Here is a tiny trained network, its code and every weight. The questions are about switching its units off for an input and a class, where a switched-off unit gives its printed mean instead of its output.

import numpy as np


def w(rows, s, z=0):
    codes = np.array(rows[::2]) - 128.0
    scale = np.full(codes.shape[1], s)
    scale[-1] = z or s
    return codes * scale


def f(y):
    return np.maximum(y, 0)


def log_softmax(a):
    a = a - a.max(-1, keepdims=True)
    return a - np.log(np.exp(a).sum(-1, keepdims=True))


def net(x, mask):
    res = np.array(x, float).reshape(1, 4) / 4 @ E
    y = f(res @ A[0][:, :-1].T + A[0][:, -1])
    res = res + np.where(mask, y, B[0][:, -1]) @ B[0][:, :-1]
    return log_softmax(res[-1] @ U[:, :-1].T + U[:, -1])


A, B = {}, {}
E = w([
[195,134,117,153,2,38,169,130,197,83],'x0',
[117,35,230,156,113,200,84,101,176,63],'x1',
[239,138,78,184,91,177,17,174,75,106],'x2',
[87,166,119,236,81,135,149,16,77,117],'x3',
],0.0072)
A[0] = w([
[92,117,158,48,152,85,161,151,175,137,83],'n0',
[93,143,136,106,151,86,198,100,155,136,72],'n1',
[179,138,121,157,21,47,165,115,197,72,25],'n2',
[70,93,137,126,239,224,85,111,58,172,53],'n3',
[117,69,202,177,107,193,106,97,186,73,28],'n4',
[91,123,149,106,145,89,188,90,172,138,98],'n5',
[151,200,84,129,136,79,170,145,84,176,44],'n6',
[129,57,200,141,92,183,91,84,172,43,46],'n7',
[131,180,66,135,122,86,155,149,102,179,80],'n8',
[86,135,174,126,129,113,187,76,148,151,117],'n9',
[96,141,119,185,103,123,127,23,81,142,12],'n10',
[183,115,109,155,14,51,174,134,208,95,76],'n11',
[80,112,139,102,146,99,187,118,174,137,98],'n12',
[120,177,81,114,124,62,130,138,93,166,97],'n13',
[210,151,84,172,110,165,85,165,100,106,107],'n14',
[98,152,135,175,171,152,116,52,84,127,83],'n15',
[103,162,126,187,93,120,161,32,65,98,2],'n16',
[147,190,66,109,119,76,171,131,86,178,44],'n17',
[201,143,95,183,95,155,74,181,90,116,125],'n18',
[111,167,115,204,49,97,154,17,88,86,1],'n19',
[184,109,109,77,159,144,84,228,150,127,92],'n20',
[69,123,147,97,148,116,188,106,141,152,126],'n21',
[164,117,127,78,109,80,123,183,192,117,63],'n22',
[145,162,29,120,133,92,161,138,101,167,60],'n23',
[148,84,162,2,178,98,126,235,203,143,79],'n24',
[125,63,202,158,132,177,104,120,165,67,84],'n25',
[60,136,141,119,141,90,200,98,191,137,70],'n26',
[115,159,90,113,193,129,126,124,64,184,103],'n27',
[153,130,97,155,145,170,46,169,74,121,183],'n28',
[192,132,77,150,87,155,68,156,58,113,126],'n29',
[69,146,154,103,149,113,183,113,164,140,104],'n30',
],0.0063,0.00082)
B[0] = w([
[143,125,84,172,149,116,105,73,106,78,200],'n0',
[98,135,131,191,145,106,95,96,156,85,192],'n1',
[185,202,178,109,212,234,225,176,120,172,230],'n2',
[203,201,188,101,208,229,230,188,138,195,254],'n3',
[59,97,178,78,30,63,51,193,173,188,211],'n4',
[93,143,125,201,158,112,92,71,153,62,194],'n5',
[74,108,187,91,62,69,89,170,170,173,202],'n6',
[76,124,185,71,46,80,87,174,170,173,217],'n7',
[73,114,174,87,65,74,77,163,170,175,197],'n8',
[102,126,99,181,147,102,107,79,140,77,193],'n9',
[197,61,53,87,100,99,155,125,62,122,207],'n10',
[200,227,174,130,227,254,225,198,137,161,236],'n11',
[103,141,110,198,159,123,92,78,142,80,193],'n12',
[91,114,153,103,72,90,92,162,170,186,192],'n13',
[79,159,105,215,179,115,75,61,173,61,223],'n14',
[201,97,91,75,137,155,162,158,50,137,199],'n15',
[176,67,60,79,117,97,128,135,39,114,212],'n16',
[67,111,176,94,71,94,85,170,175,171,206],'n17',
[78,158,113,191,177,111,93,47,170,60,229],'n18',
[213,56,57,65,110,136,155,153,39,118,227],'n19',
[176,64,47,148,134,97,140,103,64,80,219],'n20',
[113,150,112,184,169,127,120,83,152,94,197],'n21',
[197,100,63,93,156,164,172,144,51,137,193],'n22',
[66,113,171,64,70,63,78,168,176,159,201],'n23',
[207,61,50,92,95,101,148,98,39,86,253],'n24',
[89,113,157,72,56,69,91,177,161,194,208],'n25',
[93,149,113,185,152,112,93,81,143,100,207],'n26',
[134,165,188,94,123,164,144,173,172,185,203],'n27',
[99,169,121,182,172,135,127,88,163,81,221],'n28',
[80,164,126,207,151,103,100,64,168,50,228],'n29',
[112,154,120,181,163,129,113,79,145,68,194],'n30',
],0.0054,0.0067)
U = w([
[91,166,118,244,159,105,73,46,189,46,159],'0',
[81,107,196,64,41,75,59,172,195,208,29],'1',
[161,202,178,109,194,230,230,168,130,182,253],'2',
[171,29,28,84,111,104,144,115,1,98,74],'3',
],0.0094,0.00047)

Each question gives the input, the list of numbers given to net, and the class t.
The units are the neurons (one row each of A and B). Each row of codes is followed by its name. A weight is (code - 128) times the scale printed after its matrix; where a second scale follows, it is the last column's (A, B and U).
mask holds one flag per neuron, in row order. A switched-off neuron (its flag False) gives its mean, the last column of its row in B, instead of its output. The means were averaged over made-up inputs and are rounded, as every weight is.
A unit's drop is (log p(t) with every unit on - log p(t) with that unit switched off) / (log p(t) with every unit on - log p(t) with every unit switched off).
The circuit of an input: a set's keep is (log p(t) with only the set's units on - log p(t) with every unit switched off) / (log p(t) with every unit on - log p(t) with every unit switched off). Starting from the 12 units with the biggest drops (on a tie, the unit counted first), units are removed one at a time, each time the one whose removal leaves the highest keep (on an exact tie, the one counted first), for as long as the keep stays at least 0.8.
units of the circuit, in order: the units of the circuit, biggest drop first
unit that matters most: the unit with the biggest drop
top k neurons: the k neurons with the biggest drops, biggest first
drop when u is switched off: that unit's drop, to one decimal
input [-5,-2,-5,-1], class 0: units of the circuit, in order	n2, n21
input [8,-4,-7,-3], class 2: units of the circuit, in order	n11
input [8,-6,-1,-2], class 2: top 2 neurons	n11, n2
input [-4,8,7,1], class 1: top 3 neurons	n4, n7, n25
input [6,1,3,8], class 3: top 2 neurons	n19, n16
input [3,6,2,-8], class 3: top 2 neurons	n24, n20
input [4,-5,-2,-6], class 3: top 2 neurons	n24, n22
input [6,1,2,6], class 2: top 4 neurons	n11, n2, n24, n20
input [5,-5,-3,-7], class 3: top 2 neurons	n24, n22
input [5,5,-5,7], class 3: top 2 neurons	n19, n16
input [-8,8,-6,4], class 1: top 3 neurons	n4, n25, n7
input [6,-6,-2,6], class 1: top 2 neurons	n17, n6
input [4,-3,2,-1], class 2: top 3 neurons	n11, n2, n4
input [8,-2,1,-7], class 2: unit that matters most	n11
input [7,6,5,7], class 2: top 3 neurons	n11, n2, n24
input [1,-2,-3,-3], class 0: drop when n30 is switched off	0.1
input [-6,-6,-1,8], class 3: drop when n19 is switched off	0.3
input [-5,5,-2,-3], class 1: drop when n7 is switched off	0.6
